Below are the code and all the weights of a small trained network. Each question names an input and a target symbol and asks about switching units off, where a switched-off unit gives its printed mean instead of its output.

import numpy as np


def w(rows, s, z=0):
    codes = np.array(rows[::2]) - 128.0
    scale = np.full(codes.shape[1], s)
    scale[-1] = z or s
    return codes * scale


def f(y):
    return np.maximum(y, 0)


def softmax(a):
    e = np.exp(a - a.max(-1, keepdims=True))
    return e / e.sum(-1, keepdims=True)


def log_softmax(a):
    a = a - a.max(-1, keepdims=True)
    return a - np.log(np.exp(a).sum(-1, keepdims=True))


def net(x, mask):
    ids = ['βγεθξπφ'.index(c) for c in x.split()]
    T = len(ids)
    res = E[ids] + P[:T]
    r = res
    for j in range(2):
        rows = slice(4 * j, 4 * j + 4)
        q, k, v = (r @ M[0][rows].T for M in (Q, K, V))
        z = softmax(np.where(np.tri(T) > 0, q @ k.T / 4**0.5, -1e9)) @ v
        o = O[0][rows]
        res = res + np.where(mask[j], z, o[:, -1]) @ o[:, :-1]
    y = f(res @ A[0][:, :-1].T + A[0][:, -1])
    res = res + np.where(mask[2:10], y, B[0][:, -1]) @ B[0][:, :-1]
    return log_softmax(res[-1] @ U[:, :-1].T + U[:, -1])


Q, K, V, O, A, B = {}, {}, {}, {}, {}, {}
E = w([
[139,107,117,124],'β',
[123,41,154,103],'γ',
[100,124,146,53],'ε',
[43,72,190,140],'θ',
[153,162,148,55],'ξ',
[118,4,155,177],'π',
[93,142,198,185],'φ',
],0.016)
P = w([
[123,165,63,156],'0',
[154,163,224,69],'1',
[142,133,236,75],'2',
[174,172,220,102],'3',
[149,154,230,125],'4',
[144,100,229,120],'5',
[119,104,254,99],'6',
],0.0078)
Q[0] = w([
[125,189,52,83],'h0',
[111,107,255,154],'h0',
[43,166,39,35],'h0',
[139,45,244,145],'h0',
[120,29,211,22],'h1',
[227,84,113,102],'h1',
[153,99,204,71],'h1',
[175,86,60,171],'h1',
],0.0076)
K[0] = w([
[164,119,246,68],'h0',
[141,113,25,157],'h0',
[188,75,253,133],'h0',
[115,197,31,254],'h0',
[119,138,105,249],'h1',
[108,167,195,175],'h1',
[152,153,69,187],'h1',
[71,156,178,119],'h1',
],0.0094)
V[0] = w([
[93,56,214,199],'h0',
[180,95,96,222],'h0',
[87,181,96,241],'h0',
[147,110,55,203],'h0',
[218,137,75,63],'h1',
[59,228,177,53],'h1',
[125,111,254,46],'h1',
[165,64,127,5],'h1',
],0.0094)
O[0] = w([
[175,135,210,225,222],'h0',
[227,164,28,188,97],'h0',
[98,255,74,150,113],'h0',
[169,172,43,122,92],'h0',
[143,64,30,37,11],'h1',
[12,221,174,74,124],'h1',
[125,55,208,90,253],'h1',
[158,55,153,63,134],'h1',
],0.0077,0.0049)
A[0] = w([
[179,162,109,72,202],'n0',
[151,181,79,118,117],'n1',
[233,179,156,80,254],'n2',
[159,2,140,42,162],'n3',
[178,213,60,89,70],'n4',
[78,61,185,118,128],'n5',
[122,91,130,72,118],'n6',
[64,64,179,91,20],'n7',
],0.0078,0.0055)
B[0] = w([
[133,113,69,106,141],'n0',
[103,100,138,228,132],'n1',
[17,3,88,163,183],'n2',
[183,181,60,80,243],'n3',
[47,92,108,189,131],'n4',
[205,197,120,66,249],'n5',
[169,192,108,129,172],'n6',
[136,148,207,148,221],'n7',
],0.0061,0.014)
U = w([
[93,161,132,80,56],'β',
[83,32,70,216,80],'γ',
[2,159,152,178,118],'ε',
[128,215,76,100,70],'θ',
[33,69,44,128,253],'ξ',
[51,129,195,184,158],'π',
[209,62,142,169,46],'φ',
],0.0052,0.0051)

Each question gives the input, a string of symbols that net reads in full, and the target symbol t.
The units are the heads (4 rows each of Q, K, V and O) and the neurons (one row each of A and B). Each row of codes is followed by its name. A weight is (code - 128) times the scale printed after its matrix; where a second scale follows, it is the last column's (O, A, B and U).
mask holds one flag per unit, heads first, then neurons. A switched-off unit (its flag False) gives its mean, the last column of its rows in O or B, instead of its output. The means were averaged over made-up inputs and are rounded, as every weight is.
A unit's drop is (log p(t) with every unit on - log p(t) with that unit switched off) / (log p(t) with every unit on - log p(t) with every unit switched off).
The circuit of an input: a set's keep is (log p(t) with only the set's units on - log p(t) with every unit switched off) / (log p(t) with every unit on - log p(t) with every unit switched off). Starting from all 10 units, units are removed one at a time, each time the one whose removal leaves the highest keep (on an exact tie, the one counted first), for as long as the keep stays at least 0.8.
units of the circuit, in order: the units of the circuit, biggest drop first
unit that matters most: the unit with the biggest drop
k most important neurons: the k neurons with the biggest drops, biggest first
heads that matter: for each layer, one digit per head in row order, 1 if its drop is at least 0.15 and else 0, layers parted by /
drop when u is switched off: that unit's drop, to one decimal
input β φ β, target ξ: 3 most important neurons -> n7; n5; n2
input ε φ π, target β: units of the circuit, in order -> h0; n5; n3
input φ θ φ π ξ γ, target ε: units of the circuit, in order -> h1; h0; n5
input γ π ε, target φ: units of the circuit, in order -> h1; h0
input π ε φ, target γ: units of the circuit, in order -> h0; h1; n2; n5
input β γ ξ θ, target ξ: units of the circuit, in order -> h0; h1; n5
input π θ β θ θ, target γ: most important neuron -> n5
input γ ξ θ, target φ: units of the circuit, in order -> h1; h0
input π φ ξ π, target γ: heads that matter -> 10
input γ β β β θ π θ, target φ: units of the circuit, in order -> h1; h0; n5
input ξ π γ, target θ: units of the circuit, in order -> n3; h0; n5; n6
input φ π ε, target ε: heads that matter -> 01
input ξ π ε φ, target β: units of the circuit, in order -> h0; h1; n5
input π β θ, target γ: units of the circuit, in order -> h0; h1; n5; n2
input θ θ φ ε, target π: units of the circuit, in order -> h1; h0
input γ β ε π ξ γ ξ, target φ: units of the circuit, in order -> h1; h0
input β γ β ξ ξ ξ, target ξ: units of the circuit, in order -> n2; h1; n7
input π ξ ε, target γ: unit that matters most -> h1
input θ φ θ π ξ, target π: units of the circuit, in order -> h0; h1; n3
input π φ β π φ γ, target γ: 3 most important neurons -> n5; n2; n7
input ξ ξ π β ξ θ θ, target β: drop when h1 is switched off -> 0.2
input π ξ β, target γ: drop when h0 is switched off -> 0.3
input β β θ, target ξ: drop when h0 is switched off -> 0.7
input φ ε β, target ε: drop when h1 is switched off -> 0.5
input β ξ ε, target ξ: most important neuron -> n5
